Here is a tiny trained network, its code and every weight. The questions are about switching its units off for an input and a target symbol, where a switched-off unit gives its printed mean instead of its output.

import numpy as np


def w(rows, s, z=0):
    codes = np.array(rows[::2]) - 128.0
    scale = np.full(codes.shape[1], s)
    scale[-1] = z or s
    return codes * scale


def f(y):
    return y / 2 * (1 + np.tanh(0.7978845608 * (y + 0.044715 * y**3)))


def softmax(a):
    e = np.exp(a - a.max(-1, keepdims=True))
    return e / e.sum(-1, keepdims=True)


def log_softmax(a):
    a = a - a.max(-1, keepdims=True)
    return a - np.log(np.exp(a).sum(-1, keepdims=True))


def net(x, mask):
    ids = ['ΓΛΦΩβδεηθξπσψ'.index(c) for c in x.split()]
    T = len(ids)
    res = E[ids] + P[:T]
    r = res
    for j in range(2):
        rows = slice(2 * j, 2 * j + 2)
        q, k, v = (r @ M[0][rows].T for M in (Q, K, V))
        z = softmax(np.where(np.tri(T) > 0, q @ k.T / 2**0.5, -1e9)) @ v
        o = O[0][rows]
        res = res + np.where(mask[j], z, o[:, -1]) @ o[:, :-1]
    y = f(res @ A[0][:, :-1].T + A[0][:, -1])
    res = res + np.where(mask[2:6], y, B[0][:, -1]) @ B[0][:, :-1]
    return log_softmax(res[-1] @ U[:, :-1].T + U[:, -1])


Q, K, V, O, A, B = {}, {}, {}, {}, {}, {}
E = w([
[49,124,161,184],'Γ',
[106,194,127,178],'Λ',
[110,129,99,159],'Φ',
[98,127,149,143],'Ω',
[129,94,158,108],'β',
[156,149,35,119],'δ',
[107,193,63,112],'ε',
[78,141,210,69],'η',
[139,181,133,58],'θ',
[160,47,148,36],'ξ',
[196,172,96,32],'π',
[219,96,65,23],'σ',
[1,185,111,74],'ψ',
],0.0084)
P = w([
[201,130,176,228],'0',
[110,90,126,154],'1',
[161,177,135,133],'2',
[91,38,127,163],'3',
[85,94,102,91],'4',
[144,191,112,68],'5',
[44,9,99,108],'6',
],0.015)
Q[0] = w([
[166,210,100,122],'H0',
[101,83,184,108],'H0',
[57,7,44,144],'H1',
[110,3,87,122],'H1',
],0.051)
K[0] = w([
[201,91,142,209],'H0',
[100,161,75,40],'H0',
[61,143,106,2],'H1',
[114,113,80,17],'H1',
],0.037)
V[0] = w([
[88,79,102,127],'H0',
[102,162,109,76],'H0',
[2,208,138,180],'H1',
[148,141,19,213],'H1',
],0.03)
O[0] = w([
[75,143,138,162,37],'H0',
[131,172,116,176,2],'H0',
[110,152,107,1,20],'H1',
[97,194,76,162,216],'H1',
],0.026,0.0091)
A[0] = w([
[141,103,116,104,255],'N0',
[130,228,152,127,54],'N1',
[131,152,132,168,122],'N2',
[253,221,165,113,129],'N3',
],0.019,0.0081)
B[0] = w([
[152,195,162,172,219],'N0',
[187,36,98,184,183],'N1',
[162,136,121,3,250],'N2',
[25,101,152,117,177],'N3',
],0.015,0.022)
U = w([
[170,229,178,96,68],'Γ',
[77,158,163,107,188],'Λ',
[143,233,141,199,240],'Φ',
[147,192,181,147,168],'Ω',
[190,178,183,233,152],'β',
[162,115,83,89,100],'δ',
[76,72,119,162,176],'ε',
[136,159,252,103,107],'η',
[67,109,193,172,225],'θ',
[150,43,181,121,61],'ξ',
[106,47,160,54,103],'π',
[202,130,175,58,2],'σ',
[83,115,164,26,75],'ψ',
],0.0045,0.0077)

Each question gives the input, a string of symbols that net reads in full, and the target symbol t.
The units are the heads (2 rows each of Q, K, V and O) and the neurons (one row each of A and B). Each row of codes is followed by its name. A weight is (code - 128) times the scale printed after its matrix; where a second scale follows, it is the last column's (O, A, B and U).
mask holds one flag per unit, heads first, then neurons. A switched-off unit (its flag False) gives its mean, the last column of its rows in O or B, instead of its output. The means were averaged over made-up inputs and are rounded, as every weight is.
A unit's drop is (log p(t) with every unit on - log p(t) with that unit switched off) / (log p(t) with every unit on - log p(t) with every unit switched off).
The circuit of an input: a set's keep is (log p(t) with only the set's units on - log p(t) with every unit switched off) / (log p(t) with every unit on - log p(t) with every unit switched off). Starting from all 6 units, units are removed one at a time, each time the one whose removal leaves the highest keep (on an exact tie, the one counted first), for as long as the keep stays at least 0.8.
units of the circuit, in order: the units of the circuit, biggest drop first
most important unit: the unit with the biggest drop
k most important neurons: the k neurons with the biggest drops, biggest first
which heads matter: for each layer, one digit per head in row order, 1 if its drop is at least 0.15 and else 0, layers parted by /
input δ Γ δ ε ε, target Γ: most important unit	N0
input ξ ε Φ σ, target σ: units of the circuit, in order	N2, H1, H0
input σ δ β ε, target ε: units of the circuit, in order	H0, H1, N1, N2
input β Γ δ δ ψ ξ, target β: units of the circuit, in order	H0, N2, H1, N0
input Φ β δ η θ δ Φ, target θ: units of the circuit, in order	H1, H0, N2
input θ Λ Φ, target θ: which heads matter	10
input β π ε Φ Ω Φ, target β: 3 most important neurons	N2, N3, N0
input Γ β β δ β θ β, target θ: 2 most important neurons	N3, N2
input σ β Γ ψ β η, target σ: units of the circuit, in order	N2, H1
input Φ β β Ω σ δ δ, target σ: units of the circuit, in order	N2, H0, H1
input Φ ξ β δ δ, target Φ: units of the circuit, in order	N2, H1
input σ β Φ Ω β σ, target σ: units of the circuit, in order	N2, H1
input π ξ δ δ β σ Ω, target σ: units of the circuit, in order	N2, H0, H1
input δ ε ξ Ω β, target θ: units of the circuit, in order	H1, H0, N2
input η Φ σ η, target σ: units of the circuit, in order	N2, H1, H0
input η Λ Ω, target η: most important unit	N0
input η Φ δ δ β Ω Φ, target β: units of the circuit, in order	H1, N2, H0
input δ Γ δ ε, target ε: 3 most important neurons	N2, N1, N0
input δ θ Γ σ π Φ, target δ: 2 most important neurons	N2, N0
input β π σ η Γ Γ Φ, target Φ: 2 most important neurons	N2, N3
input η σ δ, target η: 2 most important neurons	N0, N3
input η σ β Φ, target σ: 2 most important neurons	N2, N3
input δ Φ π β δ β, target δ: 3 most important neurons	N2, N0, N1
input Φ Φ Ω, target Φ: units of the circuit, in order	H1
input θ Φ ξ, target θ: 2 most important neurons	N3, N2
input δ δ Ω Ω, target δ: 3 most important neurons	N2, N0, N1
